[-44.9 -40.8   3.6 -80.4 -48.4 -30.9  -9.7   4.7] -> <71>
[ 21.2  23.0  26.1  -2.1 -44.7  -6.1  -6.3  36.4] -> <128>
[-10.4  20.6  -2.1  21.2 -44.7 -23.9 -14.6  43.8] -> <52>
[ 18.4  -4.6  41.4  40.3  25.2 -38.1 -33.2  15.8] -> <137>
[-21.1  30.7  15.7   1.9  19.3 -49.9 -22.9  -6.3] -> <3>
[ 23.0  26.1  -2.1 -44.7  21.2  -5.0 -16.9  50.1] -> <165>
rev: [-44.7  -2.1  26.1  23.0  21.2] | <128>
rev: [ 21.2 -44.7  -2.1] | <165>
rev: [41.4 -4.6 18.4] | <137>
rev: [ 15.8 -33.2] | <137>
rev: [-44.7  21.2  -2.1] | <52>
rev: [-16.9  -5.0  21.2 -44.7  -2.1  26.1] | <165>

